Below are the code and all the weights of a small trained network. Each question names an input and a class and asks about switching units off, where a switched-off unit gives its printed mean instead of its output.

import numpy as np


def w(rows, s, z=0):
    codes = np.array(rows[::2]) - 128.0
    scale = np.full(codes.shape[1], s)
    scale[-1] = z or s
    return codes * scale


def norm(h):
    return h / np.sqrt((h * h).mean(-1, keepdims=True) + 1e-5)


def f(y):
    return np.maximum(y, 0)


def log_softmax(a):
    a = a - a.max(-1, keepdims=True)
    return a - np.log(np.exp(a).sum(-1, keepdims=True))


def net(x, mask):
    res = np.array(x, float).reshape(1, 3) / 4 @ E
    u = 0
    for l in range(3):
        y = f(norm(res) @ A[l][:, :-1].T + A[l][:, -1])
        res = res + np.where(mask[u : u + 8], y, B[l][:, -1]) @ B[l][:, :-1]
        u += 8
    return log_softmax(norm(res)[-1] @ U[:, :-1].T + U[:, -1])


A, B = {}, {}
E = w([
[158,33,73,136,174,37,176,109,136,84,26],'x0',
[120,99,44,171,123,215,55,193,148,100,151],'x1',
[1,119,171,205,116,92,160,102,113,177,133],'x2',
],0.0081)
A[0] = w([
[123,184,169,172,110,32,195,46,141,59,213,87],'0.n1',
[192,185,151,30,80,46,138,51,146,158,130,224],'0.n2',
[134,120,92,135,141,122,119,239,175,138,153,7],'0.n3',
[192,172,30,54,144,62,84,128,68,55,33,9],'0.n4',
[225,125,169,27,116,140,219,145,150,167,151,135],'0.n5',
[116,255,90,86,154,143,119,142,123,98,218,10],'0.n6',
[128,227,241,74,91,201,249,125,150,137,179,120],'0.n7',
[186,146,254,173,129,141,143,94,154,230,4,242],'0.n8',
],0.0054,0.0014)
B[0] = w([
[192,103,173,102,102,145,45,184,126,176,137,202],'0.n1',
[120,131,154,255,175,84,177,145,100,121,54,253],'0.n2',
[165,87,110,139,102,110,185,122,151,192,152,175],'0.n3',
[129,97,162,174,118,130,27,96,130,138,210,250],'0.n4',
[132,112,141,168,168,180,151,125,158,35,90,229],'0.n5',
[108,144,128,76,158,122,183,153,194,123,133,204],'0.n6',
[162,175,19,129,150,135,112,62,130,153,108,254],'0.n7',
[87,142,97,80,70,84,153,130,135,108,205,218],'0.n8',
],0.0092,0.0057)
A[1] = w([
[152,159,90,87,73,52,137,79,159,174,174,92],'1.n1',
[32,120,144,161,153,128,140,118,146,143,173,12],'1.n2',
[65,92,70,180,162,111,153,102,95,83,48,35],'1.n3',
[100,38,217,55,133,83,150,149,95,135,81,52],'1.n4',
[119,126,159,155,144,255,94,189,99,121,108,59],'1.n5',
[84,162,142,106,109,244,128,174,174,154,111,114],'1.n6',
[192,72,145,152,143,99,175,90,178,167,142,6],'1.n7',
[190,83,144,32,169,158,84,191,203,46,190,113],'1.n8',
],0.0071,0.0017)
B[1] = w([
[84,172,113,75,133,130,154,148,92,147,184,192],'1.n1',
[200,74,128,127,195,188,152,108,107,71,94,191],'1.n2',
[86,209,99,105,38,155,117,186,74,126,154,232],'1.n3',
[183,200,87,76,127,164,148,232,254,134,234,181],'1.n4',
[128,150,201,51,158,176,133,135,190,166,122,191],'1.n5',
[150,130,176,92,141,85,228,61,99,75,115,215],'1.n6',
[165,58,183,24,98,207,159,126,142,135,157,205],'1.n7',
[63,164,88,90,81,61,151,104,135,251,174,254],'1.n8',
],0.0075,0.0055)
A[2] = w([
[142,209,190,162,254,172,178,104,139,167,116,103],'2.n1',
[116,142,89,136,94,193,110,187,57,188,119,204],'2.n2',
[141,158,187,138,135,94,98,51,67,150,130,181],'2.n3',
[206,84,218,137,163,95,93,137,167,44,131,99],'2.n4',
[119,209,141,59,167,109,69,86,89,245,141,6],'2.n5',
[113,149,188,138,180,215,174,42,144,95,83,55],'2.n6',
[158,145,105,142,146,205,94,47,142,140,169,205],'2.n7',
[191,211,92,165,133,172,142,130,152,130,10,27],'2.n8',
],0.0073,0.0016)
B[2] = w([
[160,51,113,127,88,139,2,108,177,128,100,254],'2.n1',
[92,152,196,170,200,151,125,41,34,91,4,188],'2.n2',
[68,67,67,146,44,183,129,88,76,58,135,174],'2.n3',
[32,190,121,102,141,231,163,102,65,58,15,205],'2.n4',
[100,142,155,133,133,153,190,158,74,22,43,234],'2.n5',
[198,29,44,170,135,78,78,200,226,205,105,216],'2.n6',
[149,118,174,219,154,10,106,156,107,156,165,231],'2.n7',
[116,5,145,138,175,139,48,143,214,233,221,191],'2.n8',
],0.0085,0.0065)
U = w([
[186,35,96,172,149,100,11,119,193,211,141,254],'0',
[70,138,135,148,115,180,137,109,17,4,60,86],'1',
[144,206,141,41,120,99,194,170,171,179,201,72],'2',
],0.013,0.00079)

Each question gives the input, the list of numbers given to net, and the class t.
The units are the neurons (one row each of A and B). Each row of codes is followed by its name. A weight is (code - 128) times the scale printed after its matrix; where a second scale follows, it is the last column's (A, B and U).
mask holds one flag per neuron, layer by layer. A switched-off neuron (its flag False) gives its mean, the last column of its row in B, instead of its output. The means were averaged over made-up inputs and are rounded, as every weight is.
A unit's drop is (log p(t) with every unit on - log p(t) with that unit switched off) / (log p(t) with every unit on - log p(t) with every unit switched off).
The circuit of an input: a set's keep is (log p(t) with only the set's units on - log p(t) with every unit switched off) / (log p(t) with every unit on - log p(t) with every unit switched off). Starting from the 12 units with the biggest drops (on a tie, the unit counted first), units are removed one at a time, each time the one whose removal leaves the highest keep (on an exact tie, the one counted first), for as long as the keep stays at least 0.8.
circuit, biggest first: the units of the circuit, biggest drop first
most important unit: the unit with the biggest drop
top k neurons: the k neurons with the biggest drops, biggest first
k most important neurons of layer l: the k neurons of layer l with the biggest drops, biggest first
drop when u is switched off: that unit's drop, to one decimal
input [0,-8,-3], class 0: 3 most important neurons of layer 2 => [2.n8; 2.n5; 2.n6]
input [8,1,3], class 1: 4 most important neurons of layer 2 => [2.n6; 2.n2; 2.n8; 2.n1]
input [-4,-8,-2], class 0: most important unit => 0.n2
input [-8,-3,0], class 0: top 4 neurons => [1.n8; 1.n3; 2.n1; 0.n6]
input [1,-4,-7], class 1: top 3 neurons => [2.n4; 0.n4; 0.n7]
input [0,1,-8], class 2: top 2 neurons => [1.n8; 2.n1]
input [1,-1,2], class 2: top 2 neurons => [0.n7; 1.n4]
input [-8,0,8], class 1: top 2 neurons => [0.n5; 2.n5]
input [1,-7,4], class 2: top 2 neurons => [1.n4; 0.n8]
input [6,-3,1], class 2: 2 most important neurons of layer 0 => [0.n8; 0.n5]
input [6,-1,6], class 2: top 2 neurons => [1.n4; 0.n7]
input [-3,-2,1], class 1: top 3 neurons => [1.n1; 2.n5; 0.n8]
input [-2,-8,-2], class 0: top 2 neurons => [0.n2; 0.n5]
input [3,-8,5], class 2: circuit, biggest first => [1.n4]
input [2,-6,-8], class 1: top 2 neurons => [2.n4; 0.n4]
input [6,-8,-6], class 1: top 2 neurons => [0.n2; 2.n4]
input [-4,-2,4], class 1: drop when 1.n4 is switched off => 0.0
input [7,-1,-2], class 1: drop when 2.n4 is switched off => 0.2
input [4,-8,7], class 2: drop when 1.n4 is switched off => 0.8
input [3,-6,-6], class 1: circuit, biggest first => [2.n4]
